Below are the code and all the weights of a small trained network. Each question names an input and a class and asks about switching units off, where a switched-off unit gives its printed mean instead of its output.

import numpy as np


def w(rows, s, z=0):
    codes = np.array(rows[::2]) - 128.0
    scale = np.full(codes.shape[1], s)
    scale[-1] = z or s
    return codes * scale


def f(y):
    return np.maximum(y, 0)


def log_softmax(a):
    a = a - a.max(-1, keepdims=True)
    return a - np.log(np.exp(a).sum(-1, keepdims=True))


def net(x, mask):
    res = np.array(x, float).reshape(1, 5) / 4 @ E
    y = f(res @ A[0][:, :-1].T + A[0][:, -1])
    res = res + np.where(mask, y, B[0][:, -1]) @ B[0][:, :-1]
    return log_softmax(res[-1] @ U[:, :-1].T + U[:, -1])


A, B = {}, {}
E = w([
[130,244,154,127,144,132],'x0',
[201,113,113,138,223,166],'x1',
[145,109,170,12,106,178],'x2',
[86,143,4,97,143,161],'x3',
[111,122,147,163,120,195],'x4',
],0.011)
A[0] = w([
[79,125,147,130,82,88,61],'N0',
[200,82,124,133,211,145,5],'N1',
[135,140,118,97,69,90,103],'N2',
[170,111,164,168,182,194,112],'N3',
[114,244,137,86,189,104,93],'N4',
[129,112,145,43,113,188,39],'N5',
[155,48,149,122,109,82,91],'N6',
[195,139,134,30,104,178,36],'N7',
[126,22,118,118,134,112,30],'N8',
[155,220,156,139,106,136,93],'N9',
[114,170,143,92,170,76,136],'N10',
[94,143,75,81,131,178,118],'N11',
[44,150,73,86,114,110,88],'N12',
[160,122,173,120,105,122,98],'N13',
[127,130,176,135,74,58,95],'N14',
[121,123,70,192,154,72,73],'N15',
[141,138,53,89,190,120,92],'N16',
[145,107,246,65,132,146,102],'N17',
[49,120,120,108,56,99,6],'N18',
[72,133,149,116,63,117,18],'N19',
[140,132,85,36,107,165,139],'N20',
[110,193,181,116,142,155,90],'N21',
[57,129,155,154,93,172,130],'N22',
[185,121,96,114,195,161,2],'N23',
[125,33,118,111,124,86,75],'N24',
[120,133,147,239,133,106,95],'N25',
[183,138,89,120,149,126,155],'N26',
[164,117,160,108,200,73,97],'N27',
[141,142,165,130,26,54,102],'N28',
[148,103,148,68,93,156,43],'N29',
],0.011,0.0043)
B[0] = w([
[124,177,111,84,181,153,186],'N0',
[104,194,106,81,236,171,227],'N1',
[124,134,121,79,183,142,179],'N2',
[159,184,169,49,88,171,220],'N3',
[72,19,130,164,197,158,237],'N4',
[105,190,85,150,167,57,225],'N5',
[134,50,98,178,124,136,216],'N6',
[63,177,94,133,186,72,239],'N7',
[62,69,108,156,188,169,210],'N8',
[85,14,128,188,195,167,198],'N9',
[60,67,177,160,99,150,186],'N10',
[220,120,72,207,2,83,228],'N11',
[233,136,160,102,71,212,218],'N12',
[169,115,91,176,119,109,180],'N13',
[212,153,88,86,105,146,215],'N14',
[92,183,62,157,124,41,233],'N15',
[182,126,138,107,43,186,237],'N16',
[139,188,60,206,29,96,254],'N17',
[105,187,133,101,250,209,199],'N18',
[101,189,71,112,210,160,183],'N19',
[113,101,89,159,68,58,251],'N20',
[88,37,102,188,160,157,187],'N21',
[129,157,163,36,119,189,188],'N22',
[118,163,139,112,207,163,212],'N23',
[83,55,138,151,201,170,215],'N24',
[138,193,37,142,108,69,239],'N25',
[161,131,158,50,138,125,202],'N26',
[224,163,162,52,105,183,204],'N27',
[177,131,108,78,134,188,235],'N28',
[89,166,55,160,168,72,196],'N29',
],0.0068,0.008)
U = w([
[132,185,131,27,158,175,57],'0',
[86,179,81,174,124,6,61],'1',
[75,17,120,172,149,161,87],'2',
[214,127,117,130,56,139,166],'3',
[136,122,128,97,104,128,252],'4',
[127,102,171,100,71,90,150],'5',
],0.011,0.012)

Each question gives the input, the list of numbers given to net, and the class t.
The units are the neurons (one row each of A and B). Each row of codes is followed by its name. A weight is (code - 128) times the scale printed after its matrix; where a second scale follows, it is the last column's (A, B and U).
mask holds one flag per neuron, in row order. A switched-off neuron (its flag False) gives its mean, the last column of its row in B, instead of its output. The means were averaged over made-up inputs and are rounded, as every weight is.
A unit's drop is (log p(t) with every unit on - log p(t) with that unit switched off) / (log p(t) with every unit on - log p(t) with every unit switched off).
The circuit of an input: a set's keep is (log p(t) with only the set's units on - log p(t) with every unit switched off) / (log p(t) with every unit on - log p(t) with every unit switched off). Starting from the 12 units with the biggest drops (on a tie, the unit counted first), units are removed one at a time, each time the one whose removal leaves the highest keep (on an exact tie, the one counted first), for as long as the keep stays at least 0.8.
units of the circuit, in order: the units of the circuit, biggest drop first
most important unit: the unit with the biggest drop
top k neurons: the k neurons with the biggest drops, biggest first
drop when u is switched off: that unit's drop, to one decimal
input [-7,6,7,-2,-1], class 1: units of the circuit, in order	(N17 N5 N7)
input [-4,-8,5,2,-1], class 0: units of the circuit, in order	(N18)
input [-6,-2,5,3,-4], class 2: units of the circuit, in order	(N24 N8)
input [7,-3,-4,-4,1], class 2: units of the circuit, in order	(N9 N4)
input [-3,7,4,8,8], class 3: top 2 neurons	(N11 N20)
input [5,-2,4,3,3], class 2: units of the circuit, in order	(N4 N21 N9)
input [6,2,-2,5,3], class 2: top 2 neurons	(N4 N9)
input [6,-1,-6,7,7], class 3: units of the circuit, in order	(N12 N11)
input [-5,-6,5,1,4], class 0: top 3 neurons	(N18 N22 N19)
input [3,-5,-3,5,4], class 0: top 3 neurons	(N18 N22 N17)
input [4,4,2,8,-5], class 3: top 2 neurons	(N11 N16)
input [-1,6,-5,8,6], class 3: top 2 neurons	(N11 N16)
input [1,-4,7,-6,-2], class 1: units of the circuit, in order	(N17 N29)
input [5,4,-5,-8,-5], class 3: most important unit	N27
input [2,2,5,-4,-1], class 1: top 2 neurons	(N17 N7)
input [-6,0,-3,-8,-6], class 3: top 3 neurons	(N14 N27 N4)
input [-7,-7,1,-2,7], class 0: top 2 neurons	(N22 N18)
input [-8,8,-4,6,3], class 0: top 2 neurons	(N1 N3)
input [5,0,-2,-3,0], class 2: drop when N4 is switched off	0.1
input [-6,4,-6,3,7], class 4: drop when N9 is switched off	0.2
input [-4,3,2,8,6], class 3: units of the circuit, in order	(N11)
input [2,-2,6,0,-6], class 1: drop when N7 is switched off	0.1
input [-4,-8,-7,7,-4], class 0: drop when N18 is switched off	0.3
